Rows are numbered. After the first five, each row is followed by the numbers of the four nearest rows among all rows above it, by straight-line distance, nearest first.
1: [  3  10 -43   2 -11   3  22  10  14  19   3   1  14 -12  -1   1  15 -15
   5   9   8 -14  -5 -10   2  -7  -1  18  -5   0   3   8  -5  -2 -11   4
  -4  13  19  -3  -8  -3  18  -2  -9   5  -3   1  -1  16  -7 -30  12   8
   3  -6  -6]
2: [ -3  14 -45  -2  -1  13  -9  -1 -12  -4   0  -6  61   2  -4  -8  -5  -3
   2   7 -21  -9 -15  10  12  -3  -4 -18   0  -9  -5  -1  10  -5 -17   4
  12  -3   6  -5   3  -8   6 -26  -7 -10  -8   7 -17  -8   4  12  -7   4
  15   0   2]
3: [ -5  35 -16  -2 -10  11   6 -10   5  15  10   2  14  -2  -5 -23  -1  -2
   4  12 -14  10 -14  14   2  -2 -18 -16   6  -5   0   6  -4  -1 -19  14
   9  30   4  -1  -5  -5  13 -25 -15  -4  -1  -6  -7  -5   0  15  -6  -6
   2  -9   7]
4: [  2  18 -60   2  -1  11  13  -3   5   1   3  -4  46   1   1   4  -1 -12
  -3  14 -12   2  -1   0   2  -1  -7  -9  -2  -7   1   3  10   1 -27  -1
  16  13  18  -1  -1 -11  18  -7 -13  -4  -5   4  -3   3  -3   3 -11   4
   1  -4  11]
5: [ -1   1  -3   1 -10  -2   2   2   9   8   5  12 -14 -18   0  -3  16 -10
   2  10  11 -12  -9 -11  13  -3   4  13  -6  -1  -1  -4  -2   1   3  -6
   3   6  19   3   0   0   6  18  -7   8   5  -7   7  19  -5 -31  10  -1
   4   7 -17]
6: [  9  18 -35  -3  -1   2   5  -8   7  17   2  -4  -6  -8  -8  -5  14 -13
  -3   9 -16  -5  -4 -12   0 -11 -14   3   4  -3   0  10   2  -3 -17  -1
  -6  27  19   3  -7  -4  26  10 -20  10   2  -9   6   3  -1   1   9  -4
  -8 -12   5]
1 3 4 5
7: [ -4 -19   2  -7   1 -10 -11   9 -15  -9  11  -5   5   8   3   9   4   8
  -7   0   7   6  13  -4   5   2  10   3   3   3   1  -2   0   5  10 -10
  -3 -15  -6  -2  -8  -4 -14   8  18   0  -2   7   4   1  -4  -1  -7  -3
   0   8 -11]
5 1 6 2
8: [ -5  10 -47   7  -5  -1   9  -7  -2  14  -1  -1  20   0  -8   4  -6   0
  -1  14  -6   8  -4   0   3  -4  -1  -6  -1   6  -3  -3  -3 -10  -7  -1
  -5  16   5  -6  -4  -4   9 -17 -23   3   8   3  -2   6   1  31  -6  -8
  -4 -16  -1]
4 3 6 2
9: [ -4 -22  -7   5   2  -7   2  14   0 -11   3   6 -17   3   1  12 -10  -9
   1  -7  26   6   8 -16  -1   6  13  16   0  10   9  -5   1   2   8  -3
   1 -10   0   3   4   4 -10  19  20   0   0   0   1   1  -1  -4 -14   2
 -13   6 -14]
7 5 1 8
10: [ -8  27 -56   1  -8   0  16 -12  16  20  -2  -2  33 -10  -9   3  17  -9
   6  13   1 -11  -4  -6   4   8  -4   5 -12 -11  -2  -7   5   0 -16  -2
  -1  15  37  -9  -4  -7  23  -1 -13   2  10  -7   0   8  -3 -21   9   2
  -8 -22 -11]
1 4 6 8
11: [-10  15 -46   4  -3   4  13 -15  -1  13   6   3  23 -11  -1 -10  20 -10
  -8   5 -12 -16  -3   2   9  -2  -4   5  -4   2   2   1   3  -1 -22  -1
  10  12  17   3   1  -3   9 -12  -7   0   0   7   1   1   1  -5   7  10
   3 -12 -10]
10 4 1 6
12: [ -7  -7  -8   2 -15 -15  13   8  12  22  -3   1 -49 -19   4  13  10  -3
   9  -1  10   6   6  -9  -2  -9   2  33  -2  -2   1  -3   0   8  15  -7
 -14  17   7  -3  11   3   4  20  -7   2   5  -3   7  18  -4 -15   4   4
 -13  -5  -7]
5 9 1 6
13: [  6 -29  10   5  -3  -1  -5   4 -12  -5  -5   1 -10  18   5  25 -18  -4
  -2 -14  14  19  -3  -7  -8   3  10   0   6   4   6   7  -1   7  20  -2
  -8 -22 -15   0   6   9 -22  13  20  -8  -3  -3 -10  -6   0  33  -1   0
 -10   4   8]
9 7 12 8
14: [  2  -3   5   1   9   3 -13   1 -17 -19  -3   3  43   8   4  11 -13   9
   0   2 -12   1   4   7   1   1   0  -6   4  -2  -4  -3 -11  -1   3  -2
  14 -26  -9  -2  -9  -1 -13 -11   8  -3  -5   1  -1  -2  11   4 -11   4
   1  -5   3]
7 2 13 9
15: [ -1 -14  27  -2  -8  -9   8  -8  12   6  -1  10 -38  -9   7   1   6 -14
  -3   1  24 -11  15  -8  -5   4  15  25 -11  -5  -5  -3   2   4   5  -7
 -13  -1   4  -8   5   8  -1  25   4   6   5   4  15   8  -6 -44  11   6
  -3   0 -13]
5 12 9 7
16: [ -4   3 -30   2   7   8  -7  -4 -16 -20   1  -2  55  29   8   0 -21   3
  -9   9 -22  10   1  10  -2   4  -3 -19   3   4  -8   4   2   6  11  -7
  15  -7 -11   1  -1  -1  -8 -22   7  -1  -4   8  -7  -8   8  52 -15   3
  -4  -1   4]
14 2 8 4
17: [-11  12 -13  -4  -7  15   6 -13  -5   2   1   6  49   0  -6 -11   2 -10
   3   4  -7  -5  -8  14  13   7 -16 -12   6  -2  -9  -1   0  -5 -15   3
  14  -5   7  -1   1 -12   5 -14  -5  -1 -14  12  -6  -5   6  -4  -5   5
  14  -5   2]
2 11 4 3
18: [ -4  14 -62  -4  -5   3   6  -9  11  10  -8   4   5  -2  -8  -6   1  -9
  -1  12 -13  14  -8   1  -7   3 -17  12   2   0  -3  -8  -6  -2 -12   8
   5  33  12  -9  -1  -6  38  -5  -7   5   1   8  -3   3   4  23  13   0
   3 -17   2]
8 6 11 4
19: [  7   9 -12   7  -1   4   0  -1   1 -13   0  -4  36  11   2   0   0   5
  -4  -1 -11   0  -7   7   0   1  -7 -11  -1   0   2   4   0   7  -7  -1
  16  -4   0   4   8  -8  -4  -6   3 -15   2   2 -12 -12   2  16 -18  -5
   0   5  -4]
14 17 2 16
20: [  9  -4 -26  -2  10   0  -2   1 -22 -11  -7   0  59  16  -1  14 -19   1
   0  -1   0   2   1  13   2   8   8 -15   8   1   2  -7   9   7   7  -4
  16  -9  -1  -1   5 -12 -14  -5  17 -11 -10   9  -3 -16   7  20  -8  -3
   1   3  -4]
19 14 16 2
21: [  4 -22  21   2   8 -10  -5   6  -2 -14   2   3 -11  18   4   9 -13   7
   0 -12  10  11  11 -10  -8   3  14   0  10   2   2   5   3  -3  20  -6
  -8 -14 -18   4   2  -2  -9  -2   6  -5  -2   0  -2  -7   3  26  -6   0
  -5   3  -4]
13 7 9 14
22: [ -8 -14 -13  -2   1 -19   2   1   0  -5   1  -4  10   6   3  20   2  -5
 -10 -12  13  -8   9  -8   0   1  13   8  -3   4  -1  -2 -10   1   2  -5
  -8  -9  -7  -2   2   5  -1  12  12  -2   6   1  14   8  -1 -13  -1  -1
   2   6  -1]
7 9 21 5
23: [  8   5 -49   1  -3  11  -1   9 -21 -25  -7  -5  63  31   2   9 -13   0
   2   5 -15  -2  -9   9   4  10   6 -16   9   4   0   2  -2   3   1  -7
  16  -9  -7  -1   4  -1  -8  -9  13 -17  -1   4  -2  -7   5  42 -24  -2
   7  -3   2]
16 20 19 2
24: [  3  23  -7   3   1   7  -6  -6 -18 -17  -5  -1  49  11   2  -2  -6  11
  -6   9 -21  -5 -18  14   0   4 -11 -22   5  -2  -2  -6  -3   5  -1   1
  11 -16   2   2   5  -5  -6 -21  -3  -8   0   3  -3 -17   5  13  -6   1
   5  -2  13]
19 14 2 17
25: [ -3 -25   4  -7  12  -1 -13   4 -12 -27   6 -10  21  21   5  17 -11  11
  -3  -6   2  13   6   4   4   2   8 -12   9   2   3   0  -2   7  10 -12
   1  -9 -15   9  -5  -1 -21  -5  20 -11  -3   6  -8 -10   9  26 -13   2
   8   6   3]
7 21 14 13
26: [ -4   8 -27  -2   3   8  -4   8  -5  -4   5   0  35  15   2   1  -4   3
   8   6 -13  -5  -1   2  -5   1 -10 -11   6  -3   0   4  -4  -9 -10  -2
   7  11   1  -3   5  -9   9 -18  -5  -9  -6  -1  -7 -11  -2  32  -8  -5
   2   8  -2]
19 2 8 24
27: [  2  28 -49  -1  -7  21   8   0   3   4  -3  -5  36   9  -9 -13   6  -6
  -1   7 -30   5 -16  14   1   3  -7 -23  -1  -4  -3   3   0  -3 -15   8
   9   6   4   4   0  -8  12 -21   0  -6  -7   7  -7 -12  10  27  -4   4
   5   2   5]
2 26 4 3
28: [-17 -11   3   3  -3 -16   7   3  14  10  -5   7 -29  -9   4  10  15 -10
   1  -3  13   0   1 -17 -13 -12  11  20  -8   0  -4   1   6  -1  14  -3
  -6  15   9  -1  -2   8   3  25  -3   7   1  -5   0  17   0  -8  13   3
 -12   4 -13]
12 5 15 9
29: [ -7   2   6  -6   2  -4  10   0   9   8   3   4 -22 -20   2  -2  15  -9
   1  -4  16 -13   8  -9  -4 -10  -2  17  -6  -1   5  -2  -1   8   1 -10
  -3   2   6   1   8   5   3  21   2  15  12   9   5   7 -10 -39   1  -4
  -9   1  -9]
5 15 28 12
30: [  9 -31  30  -2   5 -15  -7   2  -4 -12  -2   5 -16  -2   4  11  -5  11
   1  -5   3   8   5 -15  -4  -1  11  12   2   3   1   0  -3   3  23  -7
  -6 -10 -10   1   9  11 -25  10  17   1  13  -1   5  -3   1  18   0   1
  -7   4   2]
21 13 7 9
31: [ -2   5 -41   4   3  -6  19   2  13  15   2  -8  11  -8  -1   2  14 -16
   5   4   2 -10  -2  -5  12  -5   4  11  -1  -7   1   2   6  -4 -12  -6
   8  17  19  -8  -8  -5  16   1 -10  -2   4   1  -1   7 -10 -17   8  -1
  -1  -6 -18]
1 11 10 6
32: [  3 -20   0   1 -10 -22   7   6   7   4   1  -3 -45  -5   4   9  -1  -6
   5  -9  24   9  19 -16  -6  -4  14  21  -3  -3   0  -2   2  -2   2   6
 -10   7   8   6   8  12   2  24  11  12  12   1  -2   6   2  -1   7  -9
 -17   8  -8]
28 12 9 15
33: [ -9  11 -20  -2  -7  -4  11  -6  13  11   0   6 -26  -7  -8   1   9  -2
   8   1   9   5  -2  -4  -1  -7  -5  14  -5   2   1   3   0   5 -11   7
  -7  17   7  -2   2   5  10   8 -13  11  -3   5  -2  17  -1   5  14  -4
  -3  -6 -10]
28 6 12 5
34: [ -2  19 -44   0  -2   9   3  -5  -6   4  -1  -6  28   9  -2  -3   4  -4
  -2  11 -21  12 -10   9   4   2  -4  -5   5   5   2   0   3  -5  -8  -1
   3   1   5   2   6  -1  14 -14 -12   3  -7   1   5  -4   3  22  -5   0
  -3  -6  -4]
27 8 26 4
35: [ -5  23 -49   0  -8   9  15  -6   3   8   4   4  11  -1  -4   4  -5  -9
   8  16 -18   2  -3  -3  -9   4  -8  -4   5  -2   4   4  -5   1 -15  10
   6  25  17  -7  -3  -7  19  -6 -10   0   5  -3   1  -4   2  23   6   1
  -4  -6   9]
18 8 34 4
36: [ -8  12 -56 -11   4  11   0  -9 -19   7  -4  -3  63  15   5   4 -18   0
  -3  14 -20   4 -13   5   2  11 -16 -19   5   0  -4   1  -4  -2 -14  12
  14  17   0 -12 -10  -6   1 -32   4  -5  -2   8 -10  -7   9  37  -7   4
   3  -4   7]
2 27 26 16
37: [ -9  30 -63   9   0   9   6  -2   8  10  -7   7  13   1   4  -6   8  -5
   1  13 -24   3  -8   6  -5   1 -10  -4   0  -4  -7   0   1  -4 -23   8
  -1  32  14  -7  -3  -9  17  -4 -18   7   1  -4  -2   6   2  31   1   6
  -7  -8  -6]
35 18 8 34
38: [ -1 -24  17  10   1 -10   2   1   2  -9 -10  10  -5   0  11   3   3  -2
   3 -12  23  -9  12  -4   2   0   9  22   3  -3   3   0   1   1  12  -4
  -5 -12  -8  -8  -2  17 -10  21   1  -6  11  -2 -10   5  -3 -27  -1   4
  -7   8  -1]
9 22 15 29
39: [ -5  -3 -21  -1   1  12  -3   0 -18 -11  -9  -2  22  22 -11  -5 -16  -2
   4   3 -15  17  -3   5  -3   8 -10 -18   0   1   7   8   2   9   2  -1
   9   4 -19   3   1   2   6 -18  13  -7  -1   2   2  -8   3  46  -4   3
   6  -2   4]
16 26 19 34
40: [ -8  35 -38   1  -3  15  -2  -6   1   9  -1   3  20  -3  -7 -13  -9  -6
   5   7 -22   6 -11   8   5  -3 -17 -20  -6   3  -4   9   2   3 -11  15
   8  34   2  -3  -6  -3  24 -20 -13  -4  -2  -2  -1 -15  -2  27   3   6
   9  -5  13]
3 35 27 37
41: [  0 -35   2  -1   6 -12 -10  11   0  -4  -5   1   8   1   4  14  -4  -2
   2 -10   8  -2   8  -9  -3   0  16  13   7  -6  10  -5  -5  11  16 -15
   1 -23 -19   8   1  10  -9  25  15  -1  -2   2   1   7   0  -4 -11   3
 -11   8  -7]
7 9 22 38
42: [  8 -29  19   1  12  -6  -4  12   2 -19  -3   9 -28  13   2   1 -23   6
  -4  -4  17  13  11   3 -14  16   8   0  10   0   5   0  -4  -6  21  -5
  -9 -14  -8   7  -3   5 -18  14  19  11   3   0  -5   3  -5  22  -2   2
  -5  16   2]
21 30 13 9
43: [  7 -29  22   2   3  -1 -14   3 -13 -12  -4  -5   3  13   3  11  -5   0
   1 -10  13  -6  -2 -11  -1   2  12   0   0   3  -1   6  -5  13   3  -7
   6 -18   0   9  -4  10 -27  -6   7  -9   0  -4  -7  -4   2  -2 -17  -9
  -8   3   5]
7 21 30 41
44: [  2 -21   3 -11  10  -4 -12   4  -4  -8   2   3 -29   7   3  13  -9   5
  -2 -19  17  16  10  -9 -21  -8  13   1   8   0  10  -9  -6   3  25 -15
 -15 -18 -12   7   5  17 -17  26  22   5   0  -4  -3   1  -7  24   1   0
  -4   0  -1]
42 13 30 21
45: [ -2  -8 -22   0  -6  -3   9   1  12  14   1   4  -7 -11  11  -4  16  -8
  -3   5  14 -11  11  -4  -6  -6   6  13 -10 -12  -4  -7   5  13   4  -5
  -4   3   0   6  -2  -1  -4  20   1  -2   2  11   1  10  -5 -17   0   1
  -4   1  -6]
29 5 28 22
46: [  2 -17  18   0  17   0 -15   2 -15 -21  -1   3  24  16   4   5  -7   6
   4   1  -2  -3  -2   6   2   5   3 -13   9   6   5  -3   7   2  18  -9
   3 -26 -19   4  -8   3 -22  -7  15 -16  -2  10  -2   1  10  15 -15  -3
  11  -7   2]
25 14 43 7
47: [ -9   4  13   0  -6 -12  -1  -3  12   7   0   7 -41 -17  -1  -7   4   8
  14  -7   8  -9   0 -10   2  -1   1   4  -5  -4   2   4   1   3   1  12
 -10  -4  -1  -4  -8  -8  15  10 -12   4  12  -4  -4  -6   2 -25  10  -2
   3   1   1]
29 5 33 28
48: [ -4  16 -40   4  -9  -1   6  -3  15  16   1   4  -9  -7 -10 -11   7  -1
   7   8  -7   6   4   4  -9 -11  -6   8   0   0  -1   6   7  -4 -16   8
  -1  30  15 -15  -8  -5  18   1 -19   7   8  -7  -2  10   1  -9  11  -5
  -1   8  -5]
6 33 31 35
49: [ -2  -4 -31  -5  -8  -6   8  -5  -1   0  -2  -3 -11   0   4  -8   4 -10
   3   6  -2   4  -3   3  -1  -7  -8  18 -11  -4   3   6  -6  -3 -14  13
  -8  22   1   0  -6   0  20  -2 -10   5   1   9  10   6   5   7  12   1
   0   0  -7]
33 48 6 18
50: [ -3   5 -38   5  -6  -5  15   0  19  17   3   1 -22  -7  -4  -2   6 -10
   2  -3  10  -2  12  -7  -1  -1  -3  14  -9   3  -4  -1   1   1   4   1
  -3  28  13   0  -2  11  20   5  -5  10   9  -3   5  23  -1  18  15  -1
  -8  -9   1]
33 49 48 6
51: [  5 -15  -7   4   5  -2  -9   5 -14 -16   1 -13  11  21   5   6 -18   6
  -1  -1   1  11   4  -1 -15   7  -2  -2  10  -1   2   4   4   3  16 -11
   4 -10 -16   2  -4   5  -9 -13  21  -4  -9   1   2  -6  12  43  -9  11
  -5   3  -1]
25 21 39 46
52: [ -8  -2 -42  -3  -7 -10  16   4  24  18  -1  11 -26   0   5  11   5 -10
 -14  -1  13  -5   6 -20  -9 -12  11  25  -3  -2   2  -3  -1   8  -4   0
  -5  19  17   6   6   8  20  23   1  11   6   9   3  15  -1 -18   5  -2
 -12  -9  -3]
50 45 33 28
53: [ -5  21 -32  10  -7   3   8   2  20  18   1   5 -21  -8  -8  -8   5   1
   6   1 -12   6  -4  -9  -6  -5  -7   0  -2   1   5   6  -6  -3 -18  -1
  -3  29  27   6  -6 -11  27   4 -14  14   9  -4   2  12  -7  -2  12  -2
  -1  -6   7]
48 6 33 50
54: [ -2 -22 -11  -3  -9  -9  15   6   9   8   3   8 -27 -12   6   8   8  -9
   3 -10  22  -8   5 -23  -4  -2  12  19   6  -7   2   1  -3  -1   3  -6
  -8  10  12   6  -2  13   6  32   6   7   7   9   5  11 -10 -21  11   2
 -17  -4  -1]
28 32 29 52
55: [ -4  30 -32  -7  -3  16   7   0   5  13   5  -2  31  -5  -8  -5  16   1
  -1   6 -26 -10 -15   3  -2   0  -9  -4  -8   9  -5  -3  -8  -4 -24  14
  14  11   9  -1  -4 -13  15 -15 -14   0  -2   4  -3  -2   3  -7  -1  -1
  -8  -6  -5]
11 34 27 3
56: [ -7  10 -33   2 -12  -2  21   1  14  20  -6  -2 -21 -15  -3  -2   8  -8
   7  10   1  -8 -10  -4   7 -11 -10   6  -5  -1   3   7   7 -10 -20   6
   5  20   3   1  -2  -5  20   7 -10  12   6   7   4  17   1  -9  11  -3
 -10 -13  -4]
33 53 48 6
57: [  5 -31   9   8  -7 -14  -2   3   0  -2   3 -11 -14  11   2   9 -19  10
   2 -10  20  13  -6  -4 -13  -6  11   1   8   2   6   8   3  -3  10   5
 -11  -5  -8  -5  -7  17  -8  10   3  -1  -2   4  -3   9   2  32  -5   2
  -9  17  10]
13 21 42 30
58: [  0  25 -23   4   7  11  -5   4 -16 -13   6  -3  48  16  -4   5 -13   9
   3   9 -29   3  -9   6   1   8  -4 -18   7   4 -12   4   1   0   4  12
   8   0  -5   1  -6  -3   4 -19 -14  -9  -4   4   2  -8   2  51 -17   4
   4   6  13]
16 26 24 39
59: [  6 -19  -8   1   6  -5  -3  13  -4  -6   2   3   8   5   7   7  -6  -6
  -3 -14   7  -1   6  -8  -5   1  16   8  -3  -7   4   7  -2   6  12 -12
  -2 -14  -4   1  -3   0  -9   6  19  -3  -1   0   0  10   1   1  -6  11
  -9   0   7]
41 7 22 9
60: [ -6 -23  -1   0 -12 -13  13   1  11  13  -3   4 -39 -11   2   7  14   5
  -5  -9  10   5   4  -9  -7 -13   7  20  -2  -3   1   1   1  -2   1   1
  -6  27  16  -4   6   4  14  17   2  10   8   0   0  16  -3  -8   8   3
  -4   8  -7]
28 12 32 54
61: [ -4  11 -52  -1   1   7  12  -3   8   1   1  -7  25   8  -9  -1  -1  -2
   7   1  -3  -2  -3   0  -3  -2  -3  -6  -2   2  -7  -1  -1  -1 -18   6
   4  24   1  -5  -4  -2  14 -17 -22   3   5  -3   3  -2   1  18   4  -6
  -3   6  -2]
8 35 34 37
62: [  0 -25  17  -7   2  -4 -11   0  -9 -11  -6  -7 -15  26  -4  10 -19  13
  -8  -8  16  12  -1  -1  -6  13   8  -8  13  -2   6   2 -13   6  14  -5
   1 -19 -29   9  -4   8 -27  -4  27  -8   3   0  -4  -2  -3  34 -10   2
  -9  11   4]
13 21 42 25
63: [  6 -12  29   4  12  -5 -10   1 -16 -24  -3   4  17  16   6   5  -5  12
  -2  -8  -1  -3   9   4   2   5  12  -7   0   2  12  -2  10   5  17 -13
  -1 -23 -21   3  -2   3 -21   4  23  -7 -14  -7  -2  -8  -3  -6 -18   0
  -6   5   6]
46 43 7 25
64: [ -2  -4 -38  -4   4  10  -4  -2 -16 -15  -8   1  51  23   1  15 -30   4
   0   1 -24  21  11   1  -5   7  -1 -15  10   1   7  -2  -3  -1   8  -2
   7   0 -15   3 -11  -5   0  -9  15 -11  -5   8  -8 -18  14  59  -7  -1
  -3   9   9]
16 39 23 20
65: [ -4  37 -54   2 -10  -1  20  -6  18  17   8  -4  -1 -20   1  -1  14 -18
   1  10  -7  -6  -5 -17  15   0  -5  10  -3  -1  -1   3   4  -8 -26   9
   2  24  21   4   4  -6  19  10 -21   4  14  -5  10  10  -7 -16   7   1
 -11  -7  -7]
6 56 31 10
